What can hang from each mark
Q201: Q318 Q491
Q491: Q149 Q833
Q318: Q42 Q210 Q833
Q833: Q149
Q476: Q318 Q833
Q157: Q39 Q42 Q491
Q210: Q42 Q157 Q478 Q491
Q149: Q476 Q833
Q42: Q149 Q210 Q928
Q39: Q42 Q157 Q201 Q833
Q478: Q42 Q157 Q476

Known rows, with every way that one mark hangs from another
[Q318 Q42 [Q210 Q491] Q833]: [ 0.29 -4.83  0.01 -4.59  1.93  1.36  0.73 -2.72 -1.26 -2.02 -3.38 -1.32
  6.95  0.05 -0.32 -1.65 -3.61  0.55 -1.80  1.46  3.06  2.77 -1.04  2.38
  0.46  1.44  0.77  2.42 -3.07  0.41  1.35 -0.16  0.07 -0.41 -3.46  0.44
  1.06 -1.17  3.88 -1.92  2.34  0.19 -0.34  0.73  4.06 -2.89]
[Q476 [Q318 [Q42 Q210 Q928]] [Q833 Q149]]: [ 0.68 -4.75 -1.07 -1.76 -2.63  4.58  2.83 -3.59 -1.23  1.57 -4.91 -0.81
  1.21  3.52  0.74 -2.56 -3.39 -0.47  0.33  0.78 -0.75  4.91  0.43  3.89
 -1.18  1.41 -0.11  1.82 -0.57  0.89  1.02 -1.63 -1.37  1.05 -0.38  0.85
  0.37 -0.10  4.74 -0.50 -0.30 -2.88  0.06  0.63  5.13 -2.47]
[Q39 Q42 [Q201 [Q318 Q833] Q491]]: [-2.96 -2.74 -1.82 -0.46  1.35  1.19  1.15 -2.16  1.97 -1.61 -1.40  0.64
  3.31  1.91  1.05 -1.27 -6.18 -2.03 -1.51  0.16  1.15  2.04 -0.05 -0.49
  3.02  2.63 -1.96  1.40  0.59  2.80  1.78  0.64  0.25  1.92 -2.25 -3.53
  1.00 -0.66  4.99 -0.44 -0.93  1.61  0.46  0.68  2.29 -4.28]
[Q149 [Q476 [Q318 [Q42 [Q210 Q491] Q928]]] Q833]: [ 0.77 -5.29 -1.63 -3.28 -2.19  2.63  1.54 -1.46 -2.39  0.43 -5.87 -1.71
  3.25  2.14  2.36 -0.66 -4.78  1.44 -0.51 -1.26 -1.37  5.39 -2.00  3.89
 -1.89  1.23 -1.06  1.32 -0.22 -0.32  0.59 -0.27 -0.87  0.23 -2.18 -0.18
  0.15  2.84  3.84 -1.99  2.09 -4.41  0.11 -0.03  3.55 -3.61]
[Q833 [Q149 [Q476 [Q318 Q42 Q210]]]]: [-1.35 -3.84 -0.71 -4.42 -0.90  2.76  1.79 -3.52 -0.73 -0.51 -4.51 -0.76
  5.21  1.11  2.44 -1.58 -2.68  0.24 -0.66  0.77  0.17  3.05 -0.27  3.07
 -1.43  0.75  0.36  1.43 -2.94  0.28  2.45 -1.14 -0.64  0.78 -1.55  1.27
  0.16 -0.64  4.41  0.30 -0.24 -1.42 -1.97  1.07  4.38 -1.70]
[Q149 [Q476 [Q318 [Q42 Q210 Q928]] Q833]]: [ 0.36 -3.59  0.52 -3.19 -1.89  3.35  2.28 -2.54 -1.99  1.96 -5.03 -0.97
  0.87  3.21  1.54 -2.77 -4.19  0.63 -0.54 -0.98 -2.15  4.84 -0.61  3.46
 -2.63  1.30 -1.00  0.54 -0.76 -0.20 -0.41 -2.34 -0.89  1.58  0.27  0.29
 -0.44  1.35  4.96 -0.75  0.79 -3.63 -0.43 -0.38  4.63 -3.07]
[Q42 Q149 [Q210 Q478 Q491] Q928]: [ 1.91 -4.76 -1.91 -0.35 -4.17  2.38  0.52 -2.18 -2.33  0.76 -5.42 -0.02
  0.43  2.40 -0.56  0.61 -2.71  0.54  1.81 -0.60 -0.31  3.58 -1.40  4.59
 -0.21  1.49 -0.28  1.28  1.54  2.67 -0.31 -1.80 -0.10 -1.02 -1.78  0.23
 -0.36  0.97  5.38 -1.06 -0.24 -4.71  3.68  0.33  2.18 -3.04]
[Q42 [Q149 Q476 Q833] Q928]: [ 0.21 -2.22 -0.04 -0.92 -2.71  2.01  1.15 -3.22 -2.54  0.60 -2.85  0.62
  1.34  0.92  0.74 -0.84 -4.58  1.16  0.14 -0.86 -2.12  2.71 -3.17  3.97
  0.21  0.66 -0.98  2.35 -0.05  0.72  1.29 -2.35 -0.10  0.49 -1.15 -1.74
 -0.31  2.59  4.37 -1.77  0.63 -3.64  0.72  1.63  2.39 -4.39]
[Q478 [Q42 Q149 Q928] [Q476 [Q318 Q833]]]: [-0.14 -4.70 -1.59 -0.78 -1.28  1.32  2.37 -2.82 -1.28  2.41 -2.05  0.35
  1.30  4.64  2.57 -2.59 -3.47 -0.45 -1.90 -1.83 -0.44  3.39 -0.37  3.32
 -0.47  2.59 -0.52 -0.06  0.62  1.51  0.61 -1.42 -0.05  1.13 -0.96  0.60
  0.42  1.24  5.27 -0.79  1.37 -0.47  2.15 -0.63  2.74 -3.03]
[Q149 [Q476 [Q318 Q42]] Q833]: [-0.85 -2.21  0.07 -3.92 -0.27  1.28  1.88 -1.76 -0.56  0.15 -3.66 -0.94
  4.59  1.17  2.82 -1.83 -5.06  0.92 -2.27  0.07 -1.48  3.69 -2.27  2.57
 -1.26  0.95 -0.19  0.94 -1.59 -1.14  2.06 -1.85 -0.69  1.38 -0.95 -1.13
 -0.12  1.78  3.29 -1.67  0.98 -2.08 -0.88  0.65  3.76 -2.83]
[Q157 [Q42 [Q210 Q478]] [Q491 [Q149 Q476]]]: [-1.23 -3.85 -1.99 -2.75 -1.18  0.76 -0.60 -3.82 -1.73 -0.57 -2.51 -0.16
  2.59  3.49  3.49 -0.85 -4.86  0.46  1.08  0.05 -3.84  1.28 -1.79  3.93
 -2.71  1.65 -0.67  1.47  1.14  2.74  0.46 -3.60 -0.04  0.24  0.25 -0.52
 -1.83  1.97  4.01 -3.00 -3.07 -2.99  0.80 -1.95 -0.13 -3.25]
[Q833 [Q149 [Q476 [Q318 Q42]]]]: [-0.96 -3.09 -0.53 -3.88 -1.73  2.18  1.34 -3.44 -0.27  0.36 -4.66 -0.09
  4.04  2.07  2.43 -1.55 -3.05  0.27 -0.48  0.18 -0.90  3.48 -0.70  4.08
 -0.60  0.34  0.52  0.75 -2.24 -0.11  3.28 -2.16 -0.44  1.25 -1.10  0.89
 -0.84  0.06  4.88  0.23 -0.82 -2.17 -1.01  0.57  3.26 -1.87]
[Q833 [Q149 [Q476 [Q318 [Q210 Q42 Q478 Q491]]]]]: [ 0.66 -4.93 -2.48 -4.56 -3.53  0.92  1.52 -2.61 -0.78 -1.90 -6.43 -1.62
  5.37  0.46  3.48  1.91 -2.91  2.20  0.83 -0.68 -1.43  4.14 -1.17  5.26
 -0.83  0.54 -0.09 -0.81 -0.78  0.65  1.20 -1.04 -1.11 -0.60 -2.73  3.46
 -1.26 -0.58  5.45  1.44 -0.85 -2.75  0.99  1.11  3.93 -1.60]
[Q833 [Q149 [Q476 Q318]]]: [-1.07 -1.79 -1.15 -3.22 -3.11  2.04  1.70 -3.10 -0.44  0.49 -4.26  0.69
  2.61  2.06  2.33 -1.05 -2.61 -0.10 -0.52 -0.79 -1.56  3.39 -1.53  4.22
  0.77  0.54 -0.09  1.02 -1.82  1.15  3.10 -2.74 -0.32  1.33 -1.57  0.91
 -1.26  1.04  5.35  0.38 -2.75 -1.62 -0.73  1.06  2.97 -2.06]
[Q318 [Q210 [Q157 Q39 Q42]] [Q833 [Q149 Q476]]]: [-0.45 -2.54 -1.56 -3.75 -0.49 -0.06  0.56 -5.05 -1.17 -2.72 -1.33 -0.10
  6.34  0.63  1.09 -2.16 -2.89  1.58 -0.68  0.83 -0.30  1.93 -1.80  3.39
  0.20 -1.08 -0.11  4.43 -2.61 -0.11  2.55 -2.39 -0.39  1.26 -2.50  3.42
 -1.32  0.01  3.87 -1.17 -1.95 -0.90 -0.82  2.46  1.64 -4.87]
[Q39 [Q157 Q42] [Q201 Q318] [Q833 Q149]]: [-1.13 -3.00 -2.93 -0.74 -0.67 -1.45  1.68 -3.12  3.05 -1.47 -1.44  3.30
  0.99  3.01  1.47  0.86 -7.29 -1.54  0.46  0.33  0.31  2.38 -2.06  1.83
  2.82 -0.52 -1.35  2.16  0.79  2.92  3.45  0.64 -0.37  2.36 -1.18 -1.81
 -0.88 -2.84  4.98  0.52 -1.59  1.10  1.40  2.43  3.20 -2.16]
[Q318 [Q42 Q928] [Q210 Q157 Q478] [Q833 Q149]]: [ 1.53 -5.12  0.03 -3.75 -1.14  0.41  1.10 -4.00 -1.16 -2.75 -3.31 -2.48
  5.57  0.61 -1.58 -0.82 -2.55  0.14  0.74  2.75  2.70  2.67 -0.50  2.35
 -0.05  1.12  0.66  1.08 -1.17 -0.13  1.57 -0.68 -0.62 -0.23 -1.99  2.43
 -0.25 -2.89  5.02 -0.50  1.73 -1.84  1.55  2.80  4.77 -2.67]
[Q157 [Q39 Q201] Q42 [Q491 Q149]]: [-2.01 -1.78 -2.45 -2.07  3.02  0.85 -1.17 -4.61 -0.88 -0.47 -2.24  2.58
  3.79  2.93  2.41 -2.37 -5.56 -0.73  1.01 -1.21 -3.16  1.01 -1.40  2.40
  1.43  0.75  0.14  3.81  0.33  4.20  2.23 -2.83 -3.11  1.92  0.66 -1.12
 -0.54  0.41  2.89 -2.53 -4.71 -1.54  0.47  0.07 -0.94 -3.62]
[Q318 [Q42 Q149] [Q210 Q157]]: [ 1.35 -3.37  0.03 -3.02 -0.94  1.14 -0.05 -4.01 -0.56 -0.11 -2.80 -0.97
  3.41  0.94 -0.39 -1.31 -3.17  0.10 -0.45  1.95  2.09  1.78 -1.02  2.29
 -0.02  1.96  1.32  3.18 -2.08  0.95  1.52 -1.26 -0.68 -0.16 -1.66  1.29
  1.62 -0.76  3.93 -1.15  1.07 -1.82  0.59  1.47  3.28 -3.05]
[Q318 [Q42 Q149 [Q210 Q157 Q478] Q928] Q833]: [ 2.32 -4.87 -0.02 -1.44 -3.09  0.65  0.28 -3.55 -1.29  0.01 -3.32 -2.51
  1.89  2.03 -1.76 -1.55 -3.25  0.57  1.05  1.40  1.55  2.99 -0.88  3.14
 -1.27  1.84 -0.58  1.19  1.06 -0.56 -0.13 -1.85  0.16 -0.78 -1.47  1.76
  0.00 -0.62  5.09 -1.76  2.18 -4.38  3.87  0.62  3.49 -3.84]
[Q42 [Q149 Q476 Q833] [Q210 Q157] Q928]: [ 1.77 -2.82 -1.06 -0.79 -5.34  1.25  0.61 -3.62 -2.27  0.48 -2.63 -1.16
 -0.11  1.89  0.53 -0.13 -4.65  1.18  0.67 -0.66 -1.42  3.12 -3.15  3.77
 -0.30  1.38 -1.17  3.18  0.46  0.27  0.70 -1.98  0.11  0.04 -1.94  0.25
 -0.27  3.36  4.35 -2.15  0.51 -4.62  1.68  1.22  2.14 -5.19]
[Q491 [Q149 [Q476 [Q318 [Q42 Q210 Q928]]]] Q833]: [-0.28 -4.37  0.06 -5.05 -1.94  3.19  2.10 -4.19 -1.25  0.70 -3.80 -1.63
  2.51  2.61  2.34 -2.09 -4.66  0.31  0.34 -1.85 -2.61  3.66 -1.43  2.94
 -1.21  2.21 -1.49  0.05 -0.51  0.60 -0.12 -2.23 -0.12 -1.06 -0.28 -0.77
  0.64  2.49  3.85 -2.36  0.71 -3.43 -1.16 -1.74  4.59 -2.58]
[Q201 Q318 [Q491 Q149 Q833]]: [-2.15 -2.49 -2.23 -3.64 -0.62  2.13  2.42 -3.71  0.70 -2.15 -1.04  0.21
  2.79  2.37  1.44 -0.88 -4.97 -1.49 -1.83  0.34  0.05  1.50 -1.52  0.70
  4.26  4.06 -0.58  2.73  0.16  3.27  1.34 -1.76  0.78 -1.38 -2.83 -3.34
  1.75  2.03  3.76 -2.00 -2.09  0.78 -2.03 -0.11  2.81 -3.55]
[Q318 [Q210 [Q478 [Q42 Q928]]] [Q833 [Q149 Q476]]]: [-0.49 -4.90 -0.46 -2.30 -1.07  0.69  2.24 -3.64 -1.89 -2.94 -1.83 -1.04
  4.80  1.40  1.02 -0.33 -3.15  0.54 -0.22  0.56  0.22  2.25 -0.31  3.18
 -1.65  0.22  0.14 -0.11 -0.69  0.86  0.80 -1.51  0.87  0.17 -1.60  0.34
 -1.68 -0.65  5.12 -0.35  1.27 -0.77  0.94  0.88  3.54 -2.72]
[Q42 Q149 [Q210 [Q478 Q157 Q476]] Q928]: [ 1.98 -4.33 -2.30  1.53 -4.55  0.58  1.36 -2.92 -1.86  1.52 -2.72  0.31
 -0.69  5.00  1.22  0.50 -3.64  0.34  0.27  0.82 -0.08  3.18  0.02  3.02
 -2.54  2.39  0.16  0.04  1.23  2.18 -0.09 -1.47  0.52  0.15 -0.37  0.22
 -1.27  0.63  4.52 -0.17 -0.33 -2.85  4.44 -0.07  2.30 -2.56]
[Q491 [Q149 [Q476 Q318]]]: [-1.23 -1.43 -0.29 -4.94 -1.43  1.41  1.23 -3.22 -0.34  0.44 -4.14  0.66
  2.17  2.15  3.18 -1.58 -3.56 -0.24 -0.76 -2.23 -2.45  2.44 -2.41  3.39
  1.02  2.09 -0.76 -0.21 -1.79  1.92  1.75 -3.24 -0.37  0.71 -0.63 -0.13
 -0.64  1.49  4.94 -0.63 -2.55 -1.74 -1.23 -0.81  2.63 -1.90]
[Q476 [Q318 [Q210 [Q157 Q39 Q491]] [Q833 Q149]]]: [-0.50 -2.41 -3.60 -3.42  0.04  1.50  0.73 -3.92 -2.24 -0.60 -3.23 -1.08
  5.08  1.58  0.82 -2.98 -1.90 -0.44 -1.12  0.79  1.59  2.21 -0.28  2.43
  2.69  1.66 -0.13  5.50 -0.53  1.25  2.72 -2.26 -3.34 -0.21 -3.72  4.70
  0.13  0.53  4.12 -0.79 -3.71 -0.81  0.08  2.29  2.09 -3.22]
[Q491 [Q149 [Q476 Q318] Q833]]: [-1.17 -1.42 -0.88 -4.60 -1.29  1.26  2.04 -2.89 -0.58 -0.52 -3.35 -0.28
  3.14  1.30  3.72 -1.31 -5.20  0.28 -1.53 -1.64 -2.87  2.66 -3.31  3.10
  1.14  2.21 -1.32  0.58 -1.23  1.13  1.92 -2.67 -0.50  0.48 -1.17 -1.13
 -0.15  2.35  3.56 -1.66 -1.54 -1.48 -1.34 -0.29  2.98 -2.59]
[Q210 Q42 Q157 Q478 [Q491 [Q149 [Q476 Q833]]]]: [ 3.57 -3.01 -0.50 -6.68 -3.24 -2.08  0.34 -4.22 -0.93 -2.72 -4.90 -1.82
  2.74  1.35  2.91  2.02 -5.59  2.98  0.80 -1.86 -3.18  3.13 -2.94  5.83
  1.95  1.39 -0.05 -1.44 -0.34  0.66  0.54 -3.63 -0.82 -0.48 -1.63  2.99
 -2.34  0.05  5.49  0.60 -0.34 -2.88  1.97 -1.16  1.72 -2.98]
[Q491 [Q833 [Q149 [Q476 [Q318 [Q42 Q928] Q210]]]]]: [-0.51 -4.56 -0.21 -5.11 -1.21  3.60  2.79 -4.02 -1.80 -0.47 -4.05 -1.34
  5.00  0.77  1.27 -1.55 -3.31  0.51 -0.14  0.05 -0.90  3.80 -0.65  2.99
 -0.71  0.82 -0.53  1.20 -1.70  0.28  1.30 -1.02 -0.75 -0.50 -1.42  0.54
  0.75  0.73  4.10 -0.55  1.25 -1.90 -1.82  1.46  5.84 -2.20]
[Q476 [Q318 [Q210 Q42 Q478] Q833]]: [-0.06 -3.66 -0.22 -3.29 -0.71  0.43  2.16 -1.72  0.62 -1.06 -3.43 -2.11
  5.56  0.11  1.32 -1.23 -3.14  0.92 -1.31  0.77  0.24  3.24 -1.30  1.85
 -1.62  1.98 -0.52 -0.82 -0.43 -0.23 -0.44 -1.41 -1.05 -0.09 -1.46  2.03
  0.15 -1.39  4.62 -0.81 -0.01 -1.01  1.56  1.70  6.26 -2.12]
[Q201 [Q318 [Q210 [Q157 Q39 Q491]] [Q833 Q149]]]: [-1.42 -2.73 -4.45 -2.60  0.30  0.75  0.19 -3.84 -1.68 -1.84 -1.69 -0.59
  4.79  1.79  0.53 -2.08 -2.59 -0.60 -0.81  1.26  3.24  0.79  0.15  1.45
  3.46  1.73  0.31  6.72 -0.51  1.14  2.84 -1.50 -2.40 -0.62 -4.53  3.04
  0.17 -0.17  4.64 -1.12 -3.56 -0.04 -0.70  2.81  1.62 -4.36]
[Q157 [Q39 Q42 [Q833 Q149]]]: [-1.13 -2.20 -0.75  0.40 -0.33  1.54  2.32 -3.68  1.46  0.03 -1.37  2.97
  3.06  1.78  1.63 -1.33 -5.12 -0.64  0.26  0.82 -1.29  1.95 -0.72  1.64
  2.54 -1.71  1.07  3.54 -0.78  2.33  3.68 -2.50 -1.15  1.97 -0.04 -1.39
 -1.87 -0.51  3.47 -0.41 -2.21 -0.19  0.59  0.68  1.30 -1.54]

Rows
[ 0.88 -4.59 -3.42 -0.24 -0.22  0.40  1.11 -1.98 -2.19  2.58 -2.30  1.16
  0.43  7.14  3.96 -0.75 -4.21 -1.09 -2.83 -0.41 -0.84  3.82  0.99  2.44
 -1.80  3.19  1.56  0.35  1.25  3.34  1.38 -1.02 -1.98  1.56 -0.45  0.29
 -0.70  2.91  4.14 -0.64 -1.18 -0.28  2.53 -0.85  1.01 -2.14]
[Q478 [Q42 Q928] [Q157 Q491] [Q476 Q318]]
[-1.42 -2.66 -2.07  0.69  0.74  1.79  1.18 -3.85 -0.23  0.66 -1.47  2.75
  2.95  2.50  2.14 -1.61 -5.37 -0.87  0.58  1.10 -1.58  1.45 -0.19  2.02
  2.64 -1.06  0.94  5.02  0.71  3.14  3.82 -2.76 -2.49  1.49 -0.43 -0.98
 -1.94  0.50  3.38 -1.05 -3.22 -0.45  0.89  0.20 -0.27 -1.76]
[Q157 [Q39 Q42 [Q833 Q149]] Q491]
[ 0.85 -4.65 -1.70  1.12 -3.74 -1.31  2.84 -3.39  1.68  0.13 -0.92  1.47
  0.90  4.65  3.73  2.00 -6.60 -0.93  1.02  1.49 -0.58  2.35 -0.60  1.95
 -0.06 -0.43 -0.30  0.01  1.39  2.66  2.26 -0.72  1.03  1.62  0.01 -0.70
 -3.51 -1.80  4.85  0.59 -0.02  0.49  3.85 -0.99  2.23 -0.16]
[Q39 [Q42 [Q210 [Q478 Q476]]] Q157 [Q833 Q149]]
[-1.27 -3.13 -1.47 -3.28 -0.91  2.72  2.63 -3.15 -0.34 -0.82 -3.05 -0.82
  4.96  0.60  0.54 -2.46 -2.15 -0.88 -1.64  1.11  1.75  2.88 -0.82  2.44
  1.23  1.86 -0.63  2.24 -2.25  1.21  2.22 -1.03 -0.42  0.18 -3.05  1.66
  0.96 -0.91  4.58 -0.56 -1.47  0.67 -0.82  2.08  5.41 -2.10]
[Q476 [Q318 Q210 [Q833 Q149]]]
[-2.87 -1.34 -2.57 -0.58  1.60  1.83  1.89 -2.62  1.53 -1.36 -0.94  1.58
  3.77  1.96  1.65 -0.96 -6.45 -1.37 -1.18 -0.62 -0.89  1.98  0.11 -1.21
  3.89  1.26 -0.95  3.15  1.25  3.25  1.46 -0.73 -1.26  1.28 -1.43 -3.96
  0.66  1.27  3.12 -0.80 -2.35  0.56 -0.06  0.73  1.50 -4.28]
[Q157 [Q39 Q42 [Q201 Q318 [Q491 Q833]]]]
[-2.51 -2.34 -2.39 -2.96  0.43  0.94  2.85 -1.69  0.62 -3.81 -1.86 -0.99
  4.37  0.77  0.29  0.49 -5.60 -1.48 -1.36  1.10  1.22  1.86 -0.67 -1.45
  2.56  3.53 -1.20  1.37  1.07  3.00 -0.07  0.11 -0.02 -0.29 -2.55 -3.18
  1.49 -0.63  3.37 -0.27 -0.75  1.31 -0.01  1.90  4.70 -2.95]
[Q39 [Q201 [Q318 [Q210 Q478]] [Q491 Q833]]]
[-1.78 -3.67 -0.68 -2.96  1.17  1.86  1.12 -1.86  0.71 -0.70 -2.51 -0.11
  4.46  1.54  0.71 -1.55 -3.55 -0.80 -1.59  1.72  2.81  1.66 -0.07  0.17
 -0.65  2.10  1.41  2.65 -2.35  0.94  1.24 -0.07 -0.37  0.44 -1.48 -1.58
  1.60 -1.25  4.27 -1.47  0.37 -0.01 -1.94  1.83  4.79 -2.74]
[Q201 [Q318 Q42 Q210]]
[ 1.74 -3.72 -1.08 -3.61 -2.44 -0.48 -0.91 -5.01 -2.25 -1.02 -2.70 -1.32
  2.30  2.04  3.10  0.67 -6.16  1.67  1.42 -1.25 -3.58  2.37 -3.47  4.18
  0.75  2.04 -0.23  2.01  1.03  0.90  1.49 -2.30 -2.40 -0.41 -1.17  0.82
 -0.94  3.07  4.52 -2.70 -0.70 -4.19  0.83  0.70  0.97 -4.67]
[Q210 [Q42 Q928] [Q157 [Q491 [Q149 Q476 Q833]]]]
[ 1.80 -2.98 -2.55  0.23 -0.92  0.00 -0.70 -3.20 -2.98  0.89 -2.75  0.77
  0.93  4.01  0.58 -0.88 -2.87  0.22  0.65 -0.30 -1.07  1.74 -0.12  3.27
  0.28  0.93  1.72  3.26  3.29  2.61  0.67 -3.84 -3.09  0.06 -0.35  1.63
 -1.45  2.14  4.41 -1.26 -1.84 -4.57  4.46  0.54 -1.29 -3.73]
[Q210 [Q157 Q39 Q491] [Q478 [Q42 Q149 Q928]]]
[ 2.78 -2.96 -1.82 -2.79 -3.02  1.23  0.82 -3.18 -2.12 -0.33 -3.31 -0.39
  2.30  2.39 -0.95 -0.22 -3.37  0.89  0.15 -1.48 -0.50  4.15 -2.16  2.79
  2.60  0.49  0.71  4.18  0.07  1.70  0.41 -2.33 -1.45 -0.94 -2.79  1.51
 -0.46  3.40  3.50 -2.46 -1.09 -3.53  1.67  1.08  1.99 -4.41]
[Q42 [Q210 [Q157 Q39] [Q491 Q833]] Q928]
[-1.94 -4.31 -4.05  0.36 -0.40  1.46  2.95 -1.53 -0.33 -2.97 -0.84 -1.14
  3.40  1.92  2.35  0.23 -5.11 -0.55 -2.77  2.51  1.57  1.39 -0.14  0.34
 -0.17  3.66 -0.16  2.87  2.25  2.44 -0.02  0.07  0.51 -0.93 -3.00 -3.08
  2.04  1.15  2.86 -1.32  0.85  0.05  0.81  0.90  2.59 -3.87]
[Q201 [Q318 [Q210 [Q478 [Q42 [Q149 Q833]]]]] Q491]
[ 0.35 -2.11  0.59 -3.95  0.56  2.40  2.31 -2.20 -0.24  1.43 -4.19 -0.20
  2.76  2.31  1.15 -3.02 -4.12 -0.18 -2.35  0.63 -0.70  3.93 -0.67  2.67
 -0.03  1.67  0.55  0.88 -1.67  0.51  1.20 -2.66 -1.45  1.78 -0.04 -0.01
  0.37 -0.17  4.10 -0.60 -0.04 -0.88 -0.32  0.33  4.72 -1.96]
[Q476 [Q318 Q42] Q833]
[-2.45 -2.63 -3.00 -2.08 -0.43  1.78  2.07 -2.92  0.47 -2.59 -1.50  0.12
  2.96  2.26  2.34 -0.66 -5.57 -1.37 -1.97  1.01  0.24  1.55 -2.00  0.68
  3.36  4.04 -0.63  3.35  0.19  2.85  2.01 -0.82  0.21 -0.27 -2.81 -3.75
  1.67  1.76  3.43 -2.26 -1.91  0.13 -1.91  0.77  2.17 -4.10]
[Q201 Q318 [Q491 [Q149 Q833]]]
[-0.12 -3.23 -0.54 -3.89  0.67  2.06  0.02 -4.78 -3.41  0.52 -3.00  1.41
  1.22  3.27  2.46 -2.36 -5.49  0.59  0.47 -1.28 -4.97  2.16 -2.20  4.94
 -0.17  1.46 -1.09  2.08  0.33  3.30  0.62 -3.71 -1.54  1.42  0.79 -0.74
 -1.08  2.05  4.90 -2.22 -2.14 -2.31 -0.81 -0.75  0.51 -4.20]
[Q157 [Q42 Q928] [Q491 [Q149 [Q476 Q833]]]]
[-1.11 -3.61 -1.54  2.23 -1.44  2.34  2.08 -3.93  1.00  0.26 -2.23  2.47
  1.06  2.68  0.90 -0.82 -6.30 -1.29  2.85 -0.88 -1.80  2.96 -0.17  0.98
  1.41 -1.48 -0.56  2.98  0.82  3.16  2.25 -0.61 -1.79  2.47  0.77 -1.97
 -1.50 -1.12  3.67 -0.25 -1.65 -1.81  1.97  0.77  2.01 -2.16]
[Q157 [Q39 [Q42 Q210 Q928] Q201 [Q833 Q149]]]
[ 0.55 -5.20 -1.72 -2.44 -0.05 -0.72  2.14 -3.99 -0.78 -2.77 -1.47 -1.61
  6.65  2.39  1.69 -0.32 -3.97  0.55 -1.81  4.02  3.21  2.25  1.20  1.97
 -1.78  1.68  1.20  0.06 -2.29 -0.15  2.29 -0.16  0.89  0.06 -2.26  1.60
 -1.03 -3.15  3.45  0.47  1.57  1.60  1.83  0.62  4.16 -1.43]
[Q318 Q42 [Q210 [Q478 Q157 Q476]] [Q833 Q149]]
[ 0.97 -4.90 -2.14 -4.57  0.02  2.51  2.48 -2.77 -2.51  1.45 -5.42 -0.93
  3.51  2.67  3.17 -1.82 -4.17  0.94 -1.88 -0.47  0.25  3.73 -0.11  4.05
  0.29  2.89 -0.27  1.49 -1.53  1.38  0.60 -0.65 -1.27  0.30 -1.97  2.16
  1.60 -0.74  4.21  0.84  2.10 -0.19  0.21 -0.88  3.78 -1.94]
[Q478 [Q476 [Q318 [Q42 Q149] [Q210 Q491]] Q833]]
[ 1.59 -4.19 -1.04 -0.08 -1.75  0.58  0.85 -3.33 -0.62 -0.55 -2.07 -1.81
  2.86  2.14 -0.54 -1.35 -4.10  0.89 -1.12  3.18  2.60  2.65  0.57  2.92
 -2.65  1.87 -0.24  0.82  0.15 -0.64  0.42 -1.72  1.17 -1.27 -2.20  0.43
 -0.10 -0.71  3.40 -1.34  1.39 -2.25  4.03 -0.73  3.49 -2.92]
[Q318 [Q42 Q149 [Q210 [Q478 Q157]]] Q833]
[ 1.44 -3.72 -1.38 -3.55 -0.79  0.71  1.99 -2.64 -2.95 -1.73 -3.79 -0.76
  2.86  1.22  2.34  0.54 -4.67  1.98 -1.43 -0.67 -1.07  2.41 -0.65  4.87
 -0.47  1.06 -0.03  0.40 -0.14  1.89 -0.66 -2.60  0.38 -0.45 -2.11  0.59
 -0.89  0.47  4.30  0.61  1.70 -0.97  1.84 -1.51  1.92 -2.63]
[Q318 [Q210 [Q478 [Q42 [Q149 [Q476 Q833]]]] Q491]]
[ 2.30 -4.90 -1.03 -5.93 -1.19 -0.77 -0.13 -4.81 -0.09 -3.23 -3.04 -2.27
  5.40  0.15  1.20  0.43 -4.32  1.35 -0.14 -0.42  1.19  2.35 -2.53  3.64
  2.49  2.65  0.15  1.41 -2.23  1.22  1.00 -0.65 -0.70 -1.72 -3.86  3.18
  0.88 -0.75  4.63 -1.64  0.43 -0.56  0.58  0.37  3.38 -3.54]
[Q318 [Q210 Q42 Q157 [Q491 Q149]] Q833]
[-0.69 -4.93 -2.23 -5.88 -1.39  1.63  1.02 -3.73 -0.50 -1.82 -3.22 -1.69
  3.86  2.24  2.98  0.05 -5.90  0.92 -0.29 -1.60 -0.22  2.42 -1.21  3.11
  1.16  2.26 -0.81  1.76 -1.10  0.56  0.78 -1.20  1.33 -2.38 -3.33 -1.48
  0.75  1.98  3.94 -2.36  0.80 -1.50 -1.77 -2.59  2.85 -3.39]
[Q201 [Q318 [Q42 [Q210 [Q491 [Q149 Q476] Q833]]]]]
[ 0.43 -1.17 -1.05 -1.21  0.45 -0.60 -0.95 -3.15 -0.88  0.36 -2.54  2.22
  1.36  3.00  0.74  0.29 -5.60 -1.59  0.29 -0.23  0.26  1.91 -1.64  2.17
  2.27  0.99 -0.07  2.34  0.80  3.64  2.36 -1.27 -2.15  1.59 -1.23 -1.05
 -1.37 -0.18  4.98 -0.89 -2.44 -0.79  2.75  1.38  1.39 -2.56]
[Q39 [Q157 Q491] Q201]
[ 3.19 -3.97 -1.23 -4.97 -3.14 -1.91 -0.54 -3.69  0.60 -2.41 -4.55 -1.30
  3.52  1.59  1.92  2.39 -4.32  1.51  1.24 -0.73 -1.21  2.77 -2.74  4.49
  2.05  1.92  1.27 -0.80 -0.09  1.85  1.22 -2.33 -1.14 -1.03 -1.74  2.41
 -1.22 -0.41  5.10 -0.67 -1.08 -2.88  2.83 -0.13  1.73 -2.43]
[Q210 Q42 Q157 Q478 [Q491 Q149]]
[-0.08 -3.64 -1.27 -3.52 -1.08  2.06  3.12 -3.70 -0.56  1.16 -3.68 -0.24
  3.26  4.13  3.39 -2.21 -4.20 -0.21 -1.52  0.71 -0.95  3.90  0.31  3.67
  0.33  1.61  0.85  0.82 -1.95  0.59  2.86 -2.01 -0.92  2.21 -0.25  1.29
 -0.53 -1.09  4.44  0.78 -0.23  0.45 -0.41  0.01  3.84 -1.48]
[Q478 [Q476 [Q318 Q42] [Q833 Q149]]]
